Here is a tiny trained network, its code and every weight. The questions are about switching its units off for an input and a class, where a switched-off unit gives its printed mean instead of its output.

import numpy as np


def w(rows, s, z=0):
    codes = np.array(rows[::2]) - 128.0
    scale = np.full(codes.shape[1], s)
    scale[-1] = z or s
    return codes * scale


def f(y):
    return np.maximum(y, 0)


def log_softmax(a):
    a = a - a.max(-1, keepdims=True)
    return a - np.log(np.exp(a).sum(-1, keepdims=True))


def net(x, mask):
    res = np.array(x, float).reshape(1, 6) / 4 @ E
    y = f(res @ A[0][:, :-1].T + A[0][:, -1])
    res = res + np.where(mask, y, B[0][:, -1]) @ B[0][:, :-1]
    return log_softmax(res[-1] @ U[:, :-1].T + U[:, -1])


A, B = {}, {}
E = w([
[161,145,97,143,125,112,142,114,130],'x0',
[102,71,151,184,35,139,79,77,66],'x1',
[154,59,102,109,146,10,59,169,154],'x2',
[223,88,193,84,69,152,107,106,172],'x3',
[149,104,99,107,114,120,151,142,104],'x4',
[113,135,153,124,116,127,124,151,122],'x5',
],0.012)
A[0] = w([
[113,50,111,150,108,1,41,137,155,47],'N0',
[231,95,218,122,60,148,72,56,89,89],'N1',
[54,156,69,181,145,81,132,157,26,19],'N2',
[56,125,98,159,125,85,111,85,52,68],'N3',
[80,80,110,229,12,112,46,46,44,64],'N4',
[113,160,138,168,76,227,184,63,43,66],'N5',
[56,105,72,229,168,118,115,146,81,74],'N6',
[122,92,107,178,169,43,46,140,93,80],'N7',
[39,134,60,199,127,118,103,122,100,3],'N8',
],0.0079,0.0029)
B[0] = w([
[85,81,180,192,121,119,196,57,88,226],'N0',
[211,84,65,155,135,232,88,235,153,227],'N1',
[151,76,85,158,58,139,64,127,203,192],'N2',
[128,142,101,80,168,197,88,157,200,179],'N3',
[107,222,118,75,254,106,112,196,67,248],'N4',
[128,120,162,161,120,146,215,79,51,221],'N5',
[186,168,111,128,46,238,110,237,215,191],'N6',
[75,133,182,117,129,138,212,82,88,197],'N7',
[169,98,141,160,72,136,132,107,133,180],'N8',
],0.0098,0.014)
U = w([
[176,111,129,164,68,171,59,146,194,102],'0',
[43,130,195,207,101,136,254,10,22,3],'1',
[84,237,100,65,216,72,134,194,107,249],'2',
],0.0094,0.0048)

Each question gives the input, the list of numbers given to net, and the class t.
The units are the neurons (one row each of A and B). Each row of codes is followed by its name. A weight is (code - 128) times the scale printed after its matrix; where a second scale follows, it is the last column's (A, B and U).
mask holds one flag per neuron, in row order. A switched-off neuron (its flag False) gives its mean, the last column of its row in B, instead of its output. The means were averaged over made-up inputs and are rounded, as every weight is.
A unit's drop is (log p(t) with every unit on - log p(t) with that unit switched off) / (log p(t) with every unit on - log p(t) with every unit switched off).
The circuit of an input: a set's keep is (log p(t) with only the set's units on - log p(t) with every unit switched off) / (log p(t) with every unit on - log p(t) with every unit switched off). Starting from all 9 units, units are removed one at a time, each time the one whose removal leaves the highest keep (on an exact tie, the one counted first), for as long as the keep stays at least 0.8.
units of the circuit, in order: the units of the circuit, biggest drop first
k most important neurons: the k neurons with the biggest drops, biggest first
drop of u: that unit's drop, to one decimal
input [4,6,0,5,-6,-7], class 2: 2 most important neurons : [N4 N2]
input [7,3,-2,0,3,-5], class 2: 3 most important neurons : [N0 N7 N4]
input [8,0,3,-2,8,3], class 1: 3 most important neurons : [N1 N4 N7]
input [-6,2,4,-7,5,7], class 0: most important neuron : [N6]
input [-1,2,8,-4,1,-2], class 1: 2 most important neurons : [N0 N7]
input [6,4,-3,-3,0,8], class 2: 3 most important neurons : [N4 N0 N1]
input [-5,-5,-6,4,-2,-7], class 1: 2 most important neurons : [N4 N1]
input [4,0,7,-8,0,1], class 0: 2 most important neurons : [N6 N2]
input [2,-6,-4,-6,7,6], class 0: units of the circuit, in order : [N4 N2]
input [2,3,-1,-3,-5,-2], class 0: 2 most important neurons : [N6 N8]
input [-8,-7,3,-7,-7,2], class 0: 3 most important neurons : [N4 N2 N6]
input [7,4,3,-7,2,3], class 0: 2 most important neurons : [N2 N6]
input [7,-2,2,-1,2,-5], class 1: drop of N2 : 0.1
input [-7,4,8,-1,-4,0], class 1: drop of N0 : 1.2
input [4,-3,-2,-8,-6,-7], class 0: drop of N6 : 0.0
input [7,5,-5,-7,7,2], class 0: units of the circuit, in order : [N6]
